k_975: [ 34   7 -35  32  32 -15 -15  17  10]
k_278: [ -6   2  23 -28  17  13  -1  53 -31]
k_583: [-16   3  31  32   6   1  -8   1   0]
k_555: [ 15  -9   2 -23  22  13  33  34   1]
after: [31] : [32]
both k_583 k_975:  : [32]
after: [-6] : [2]
after: [6] : [1]
find: [-16   3  31  32   6   1  -8   1   0] : k_583
after: [-8] : [1]
after: [15] : [-9]

k_182: [-13  36  41  31 -39 -49  25 -27  34  45 -33  53  11 -44 -29  19 -53 -28
  11 -25  41  51]
k_966: [-44 -26  46 -31  44 -29 -13  46 -12  31 -33 -11 -44  47 -37 -31  11 -33
 -54 -32   4 -31]
k_297: [-13  -9 -20 -43  50 -44  52  18  28  37  28  27  37 -36  -5   0 -53 -47
 -15   1 -24 -44]
k_136: [-37 -45  20  27  -7 -45  -2  21  21  17 -11   5   7 -46 -26 -46  46 -36
 -23 -12 -41  30]
k_383: [-16  51 -14 -13 -31   7  53  22  35  29 -41   8 -30  -2  48 -39 -24 -41
   2 -42  22 -33]
k_160: [ 30 -25  -5 -18  -3  18 -30  13  54 -31  11  -2  27  45 -54  36  33 -51
  42 -49  29   6]
k_644: [-20  53 -34  22 -46   1  52   4  -3 -51 -27 -22 -46   0  29  -6 -40 -33
  24   2  31   6]
k_199: [ -8   4 -41  49  38  28  18  30  25  -2 -41 -28  23  27 -25  21  -6 -19
  28 -18 -27  26]
k_58: [ 25 -34 -39 -39 -14  49 -10  50  28  34  -8  34 -32  46 -11 -43  33 -46
  18  44  29  43]
k_92: [-12   0  45   2  34 -12  -9 -14  35  39 -35  -2 -13 -15  23 -18   6 -24
 -42  22   7  11]
k_15: [-13  36  41  31 -39 -49  25 -27  34  45 -33  53  11 -44 -29  19 -53 -28
  11 -25  41  47]
find: [-13  36  41  31 -39 -49  25 -27  34  45 -33  53  11 -44 -29  19 -53 -28
  11 -25  41  51] : k_182
find: [-37 -45  20  27  -7 -45  -2  21  21  17 -11   5   7 -46 -26 -46  46 -36
 -23 -12 -41  30] : k_136
find: [ -8   4 -41  49  38  28  18  30  25  -2 -41 -28  23  27 -25  21  -6 -19
  28 -18 -27  26] : k_199
find: [ 30 -25  -5 -18  -3  18 -30  13  54 -31  11  -2  27  45 -54  36  33 -51
  42 -49  29   6] : k_160

k_262: [ 14   0   4  -3 -19  -7 -22 -21  40  19  -9  20   6   6   2  33 -20  26
  -4  29  32  19  13 -21   5   3  11  -5   6   8   1   3 -12  11 -26  -8
  10]
k_25: [ -1  40  12 -36  -9   3  16 -10   9   6   8  10  -5  19 -17   0  13   2
 -12 -16  -7  11  32  11  10   2 -43 -17  -3  21   1  29 -10  12 -35 -18
   3]
k_445: [ 13  33 -25  14  -6  20   2  40 -33 -13  -5   6  15  -8 -11 -19  22 -38
 -18 -17  -4 -15   1  13 -11  -9  10   0   1 -11 -21  12  13  -3  34  17
  -9]
k_973: [  6  27  29 -36   7  -7   1  -8 -14  27  15  -3 -14  24 -39   7  28   2
  -9 -24  -1  -2   5  11   5  -1 -16  10 -19  18  22  -5 -12   4 -21 -14
  -5]
k_943: [ -5 -15 -31  28 -15  11   0   9  25 -26 -18  13  18 -21  38  -4 -30   0
   4  24   6   8  -3 -11  -4   0   4 -19  22 -11 -30  18   8   2   9   9
  12]
k_580: [ 14   1 -25  17  -6  21   4  42 -28 -17  -5   6  16 -10  -3 -19  18 -38
 -17 -15  -6 -10  -4  12 -10 -10   6  -3   5 -13 -23  18  17  -4  36  16
  -6]
find: [  6  27  29 -36   7  -7   1  -8 -14  27  15  -3 -14  24 -39   7  28   2
  -9 -24  -1  -2   5  11   5  -1 -16  10 -19  18  22  -5 -12   4 -21 -14
  -5] : k_973

k_901: [-10 -16  -2   0 -31  12  12]
k_306: [ -8  -2   2  22 -39 -38 -26]
k_938: [ 12  12 -12 -22 -17 -37 -10]
k_694: [-17 -13 -22  36 -21  -1 -15]
k_906: [ 33 -21  27  14  -1  15 -12]
k_732: [ 10   2  -9 -31 -30  -5  19]
k_387: [-17  -2 -19   1  10 -10 -18]
k_925: [-20   0   3 -22  13  27   8]
find: [ 10   2  -9 -31 -30  -5  19] : k_732
after: [-20] : [0]
after: [3] : [-22]
both k_906 k_925:  : [27]
after: [-38] : [-26]
both k_901 k_306:  : [-2]

k_90: [-29  -4  -6  16  22  -1  38 -18 -10  26 -15]
k_376: [ -7  -7  -4  36  22  -5 -16 -11 -32 -34  22]
k_665: [-19  -6  -5  27  23  -3  33 -15 -22 -32  26]
k_688: [ 32   6   7 -24 -27  16 -12   4  51  40 -17]
k_941: [ 32   6   7 -24 -27   2 -45  21  17  36  31]
k_446: [-50   6  -3 -43   0   7  33 -16  49  15  14]
k_639: [-29  -4  -6  16  22  -1  38 -18 -10 -27  28]
k_423: [ 19   8   6 -37 -27   4 -37   5  31  40 -30]
k_750: [-27   9   1 -53 -16   8   4  -3   6  34  -7]
k_874: [-50   6  15 -46   0   7  30 -16  49  15  14]
both k_423 k_874:  : [6]
after: [-22] : [-32]
after: [-19] : [-6]
after: [17] : [36]
find: [ 32   6   7 -24 -27   2 -45  21  17  36  31] : k_941
both k_874 k_376:  : [-16]
both k_688 k_90:  : [16]

k_29: [10  8 -1  7  5  2  0  1  3 -2 -4 16  0 -5 -1 -1 20 -2 -1 -5 -4]
k_180: [10  8 -1  7  5  2  0  1  3 -2 -4 16  0 -5 -3 -1 20 17 -1 -3 -4]
k_145: [10  8 -1  7  5  2  0  1  3 -2 -4  3  0 -5 -3 -1 20 17 -1 -3 -4]
find: [10  8 -1  7  5  2  0  1  3 -2 -4 16  0 -5 -1 -1 20 -2 -1 -5 -4] : k_29
find: [10  8 -1  7  5  2  0  1  3 -2 -4 16  0 -5 -3 -1 20 17 -1 -3 -4] : k_180
find: [10  8 -1  7  5  2  0  1  3 -2 -4  3  0 -5 -3 -1 20 17 -1 -3 -4] : k_145

k_884: [  7  10   2  -3   8  10  -1   6   0 -20   2  -1 -14  -3   9   2  25   1
   6   7   0  10 -16   2  -9   0  -5   2   4   2 -16   2   1  -3   0   3
  10   1  -2   0  -1   3]
k_664: [  7  10   2  -3   8  10  -1   6   0 -20   2  -1 -14  -3   9   2  25   1
   6   7   0  10 -16   2  -9   0  -5   2   4   2 -16   2   1  -3   0   3
   1   1  -2   0  -1   0]
k_717: [  7  10   2  -3   8  10  -1   6   0 -20   0  -1 -14  -3   9   2  25   1
   6   7   0  10 -16   2  -9   0  -9  -1   6  -6 -11   8   9   3  -3  -7
  16   1   5  -1  23   3]
find: [  7  10   2  -3   8  10  -1   6   0 -20   2  -1 -14  -3   9   2  25   1
   6   7   0  10 -16   2  -9   0  -5   2   4   2 -16   2   1  -3   0   3
   1   1  -2   0  -1   0] : k_664
find: [  7  10   2  -3   8  10  -1   6   0 -20   0  -1 -14  -3   9   2  25   1
   6   7   0  10 -16   2  -9   0  -9  -1   6  -6 -11   8   9   3  -3  -7
  16   1   5  -1  23   3] : k_717

k_321: [-35 -16 -11  39  40  -7  23 -16 -17  -9 -46 -16]
k_27: [ 27 -12  -5 -42  -5  -5 -14  13   4  11 -41   8]
k_566: [-41  14   5  23  18  24   6  -2  24  13 -21  43]
both k_321 k_566:  : [23]
both k_566 k_321:  : [23]
after: [39] : [40]

k_922: [ -3   5 -13   5   0  24   6   5  -7]
k_142: [ 11 -15  12   6 -11  -1  -6  -2  16]
k_455: [ -5 -46  -9  -6  -8 -28   6   2  -3]
k_680: [-6 -4  4 -3 22  5 -1 -6 -7]
both k_142 k_922:  : [6]
find: [ 11 -15  12   6 -11  -1  -6  -2  16] : k_142
after: [11] : [-15]

k_32: [  9   3  17  34   0  -6   4 -12  31  -7 -13  13   0  12]
k_249: [ 22   2 -10 -14  -7   0  14   4  -6  23   3   3  14  22]
k_592: [  4 -12 -10 -14  10   0   6   4  37 -25  22   3  14  11]
find: [  9   3  17  34   0  -6   4 -12  31  -7 -13  13   0  12] : k_32
find: [  4 -12 -10 -14  10   0   6   4  37 -25  22   3  14  11] : k_592
find: [ 22   2 -10 -14  -7   0  14   4  -6  23   3   3  14  22] : k_249

k_147: [ 19  14  -2 -28 -29 -27  -3 -19   3   1 -27 -27  19   2 -39 -16]
k_712: [-16 -17   9 -28 -31  39   7 -38  18  13 -30 -18 -16  19   5 -28]
k_77: [-38  11   5 -54 -51 -39   1 -28   9   6 -17 -37  16  11 -16 -51]
k_485: [ 38  31  -2 -32 -29 -23 -13 -22 -12  -4 -37 -29  38 -15 -24 -31]
k_355: [ -8 -12  10 -32 -29 -20  17 -19  26   9 -38 -16 -15  32   5 -27]
find: [ 19  14  -2 -28 -29 -27  -3 -19   3   1 -27 -27  19   2 -39 -16] : k_147
both k_712 k_485:  : [-31]
after: [31] : [-2]
both k_77 k_485:  : [-37]

k_752: [ 21 -26   1 -31  18]
k_529: [-31  -4   1  12  18]
k_867: [ 21  -4   0 -31   1]
after: [0] : [-31]
find: [-31  -4   1  12  18] : k_529
find: [ 21 -26   1 -31  18] : k_752
after: [12] : [18]

k_361: [ 39   7  39 -26  24  25 -40  11]
k_700: [ 16  -5 -16  14 -33  38 -23 -12]
k_279: [ 25  -1  22  19   2 -11  -9  10]
k_976: [ -5   2  -8  18  -8 -25 -26 -26]
k_258: [ -3   6   8  -4  -9   8   6 -11]
k_858: [ -3  12  23 -33  17 -43  31  19]
k_406: [  2  18 -25  -6  17  -3 -30  30]
k_401: [ 44  28  46 -24  37   7 -37  12]
k_964: [  3 -14  23 -24  -7 -13  35 -32]
find: [ 44  28  46 -24  37   7 -37  12] : k_401
after: [31] : [19]
after: [3] : [-14]
both k_279 k_361:  : [25]

k_470: [ 14 -40  35  36  26  46 -51 -40]
k_222: [-28 -19  12  17 -17   3 -17  54]
k_101: [ -7 -23 -27  -6 -24 -10 -42 -16]
k_696: [  3  25  33   7 -16 -39  41  44]
k_351: [ 14  33  31  35  25 -30  23 -37]
k_133: [ 14 -40  35  36  26  46  24  36]
k_487: [ 23  41  36  45  15 -32  18 -31]
after: [-42] : [-16]
after: [-19] : [12]
after: [17] : [-17]

k_113: [  0   1   6   0   1  26  14  -3   1  -4  42   0  -2   5  -2   0  -2 -42
  34   1   2]
k_117: [ -2   0   4   0   3 -15   9  -1  -2  -3  -2   0   2 -16   0  -1   0 -19
 -18   1   2]
k_958: [  2   0   3   0   0  17  -4   5   1   4 -10   0   1  14   1   0   1   6
   5   1   1]
k_201: [ -1   0  -3   1   2  -6   1  -2   1  -1   5  -1   0 -10  -1   0   0  -4
   1  -1   0]
k_204: [ -1   0   2   1   6   1  11   1   1  -3  14  -1  -1  16  -3   0  -2 -17
  13   1   0]
k_483: [ -3   0  -5   2   2  -1  -1  -4   3  -1   3  -1  -1 -16  -3  -1  -2  -6
   7 -18   0]
k_155: [  2   0   1  -1  -4  -2  -4  -1   0   2  -2  -1  -1 -10   2   0   1   0
  -7  -1   0]
k_833: [ -1   1   0   2  10  -5  11  -9   1   4  19  -3  -5 -21   1   0   1  21
  12  -1   0]
k_570: [  0   0   1  -1  -2 -19   6  -4  -4  -4  11   1  -2  -6   0   0  -1   6
 -10  -1  -1]
k_905: [  2   0   1  -1  -4  -2  -4  -1   0   2  -2  -1  -1 -10   2   0   1 -26
  -7  -1   0]
find: [ -1   1   0   2  10  -5  11  -9   1   4  19  -3  -5 -21   1   0   1  21
  12  -1   0] : k_833
find: [ -3   0  -5   2   2  -1  -1  -4   3  -1   3  -1  -1 -16  -3  -1  -2  -6
   7 -18   0] : k_483

k_962: [ -4  32  -2 -11  16  30 -20  39 -13  18  15 -16 -25 -15 -14 -10  -4 -19
  28  38  24  -9  33 -11  34  14   9 -13 -15  38  17 -19 -16  27]
k_350: [ 22 -27  10 -12  -1 -39  22 -31 -22  -3   6 -17   3   3  17  19 -10  21
 -28 -31 -28 -24 -25 -17 -32 -28 -12 -21 -14 -29 -26  22  14 -39]
k_163: [ -4  39 -10  35  11  29 -15  42 -16  24  15 -21 -31 -10  -4  -8  11 -17
  20  43  33 -14  40 -19  41   4  -1 -17 -21  42  28 -14 -19  27]
k_668: [  8 -20   1  -9  -4 -27   7 -22 -18  -6  -4 -17  -2  -7   5   4 -10   8
 -21 -22 -21 -21 -18 -14 -22 -20 -11 -18 -17 -21 -18   7   5 -27]
k_208: [ 17 -13   5  -7   6 -21  23 -16 -18   4   5  -5   7  15  23  21   2  18
 -10 -12 -12  -8 -10  -7 -14 -20  -1  -8  -5 -15 -12  23  14 -22]
k_437: [-20 -17  -7 -24  -9   3 -16 -14  22 -30 -27  22  16 -17 -23 -20 -12 -11
   5 -15 -11  18 -20  26 -13  21  13  20  15 -15 -11 -15  -2   3]
k_988: [ 16 -11  -1  -5  -6 -22  22 -15  -5   1   3  -4   7  17  24  15 -17  16
 -24 -16  -9  -9 -12  -8 -15 -18 -15  -6  -5 -14  -7  21  14 -21]
k_34: [ -2  14 -24   0 -12  -2   5  10 -12   7  -6 -15 -20   4  16   0  23  -8
 -13  12  18 -15  12 -20  14 -19 -22 -15 -20  11  17   3 -14   0]
find: [  8 -20   1  -9  -4 -27   7 -22 -18  -6  -4 -17  -2  -7   5   4 -10   8
 -21 -22 -21 -21 -18 -14 -22 -20 -11 -18 -17 -21 -18   7   5 -27] : k_668
find: [ 17 -13   5  -7   6 -21  23 -16 -18   4   5  -5   7  15  23  21   2  18
 -10 -12 -12  -8 -10  -7 -14 -20  -1  -8  -5 -15 -12  23  14 -22] : k_208

k_26: [ 16  26 -21   0  16  24   3   8   5  18  10   3  13  13  52 -22   1 -10
 -16  -1   7 -24   5 -13 -25  -8  14]
k_283: [ 16  26 -21   0  16  24  10  17   5  18  10   3  -9  13  52 -22   1 -10
 -16  -1   7 -24  27 -12  12  29  21]
k_983: [-23   0  11  14  -8  -8  15 -10   3  -8  27  11  13  12  14  29  21 -15
   0  12 -21  -7  26 -22  10   2  19]
after: [-9] : [13]
after: [8] : [5]
find: [ 16  26 -21   0  16  24  10  17   5  18  10   3  -9  13  52 -22   1 -10
 -16  -1   7 -24  27 -12  12  29  21] : k_283
find: [-23   0  11  14  -8  -8  15 -10   3  -8  27  11  13  12  14  29  21 -15
   0  12 -21  -7  26 -22  10   2  19] : k_983

k_33: [  2 -16   1  23  15  -4  -2  15   6 -47  -8  10 -26 -30 -10  -4   7  16
 -38 -12   8   4 -14  -2  24  -4  18  36  30  -8 -13 -26 -32   3]
k_567: [  4  18  -6  -5 -21  25  12   0  28  11   4 -23  -3  -3  -2 -14  -1 -31
  40   5 -27 -32  33  11   8  15 -30  -9  30  -8 -22  -4 -20   0]
k_707: [-19   2  11   7   7 -12 -24  -7 -36 -50 -16  14 -14   9 -22   7  10  29
 -51 -31  13   6  -1  17  12 -30   1  17 -21   5   4  31  -8  17]
k_413: [-14  -4  13  11  -1 -22   0  -6 -42 -26  -9  27 -10  12 -11   4   4  32
  -1 -24  20  18 -10  12  -3 -25   5  16 -33   7  10  32  18  11]
after: [-25] : [5]
after: [-50] : [-16]
after: [-51] : [-31]
after: [14] : [-14]
after: [28] : [11]

k_911: [-23 -21  21 -23  21  -2  20]
k_397: [  6   6   7   6  23 -15 -11]
k_927: [-21 -44  43 -21  -5   0  44]
k_436: [-23 -21 -28 -23 -22  -2  20]
after: [43] : [-21]
after: [-28] : [-23]

k_855: [-19  -7   3 -55   9   8 -15   1   0]
k_314: [-18  34 -16  14 -12 -18  24  -7  11]
k_61: [ 30  26 -10   9  -6  25  14 -18  -7]
k_528: [ -5 -38  17  -6  18 -24 -20  19 -17]
k_411: [ 30  26 -10   9  -6   3  14 -18  39]
k_88: [ 11   2 -13   4 -14 -25  25 -28  40]
k_86: [ 26  11  -8  31 -21 -25  21 -19  20]
k_18: [-13  10 -10  18 -35 -34  18 -21 -16]
k_865: [-49 -35  -3 -13 -35   1  11  -5 -10]
k_542: [ 0 20  3 52 -4 -8 14 17 15]
both k_61 k_528:  : [-6]
after: [2] : [-13]
after: [-38] : [17]
after: [24] : [-7]
after: [10] : [-10]
after: [31] : [-21]
after: [-34] : [18]

k_346: [ -7  -1   6   2  -4   4  -9   5   6  -2  -1  -2   6  -1   4   6  -3   8
   9  47   1  -3   9  13 -43  -9   7  -2   4   3   7   4   5  -3  -7   1
   0   9   3  -5  -1  -4   2  10  -6]
k_648: [-10  -2  -2  -4   4   5  -5   0  -5   0   3  -1  -4  -3  -5  -1   6  -3
  -2   0   3   0   9   6 -22   3  -1  -1   7   3   4  -6   1  48   5 -10
  12  12   6  18  -8   2   2  10   2]
k_51: [ -2  -4   4   1  -3  11   2   0   4   2   1  -8   4 -11   1   6   0   1
  10 -12   5   0   4  12  21   3   2  -1   5  -4  -5 -10   1   2   3  -9
   7   5   1   3  -3  -6  -2  10   1]
find: [ -7  -1   6   2  -4   4  -9   5   6  -2  -1  -2   6  -1   4   6  -3   8
   9  47   1  -3   9  13 -43  -9   7  -2   4   3   7   4   5  -3  -7   1
   0   9   3  -5  -1  -4   2  10  -6] : k_346
after: [48] : [5]
after: [47] : [1]
find: [ -2  -4   4   1  -3  11   2   0   4   2   1  -8   4 -11   1   6   0   1
  10 -12   5   0   4  12  21   3   2  -1   5  -4  -5 -10   1   2   3  -9
   7   5   1   3  -3  -6  -2  10   1] : k_51

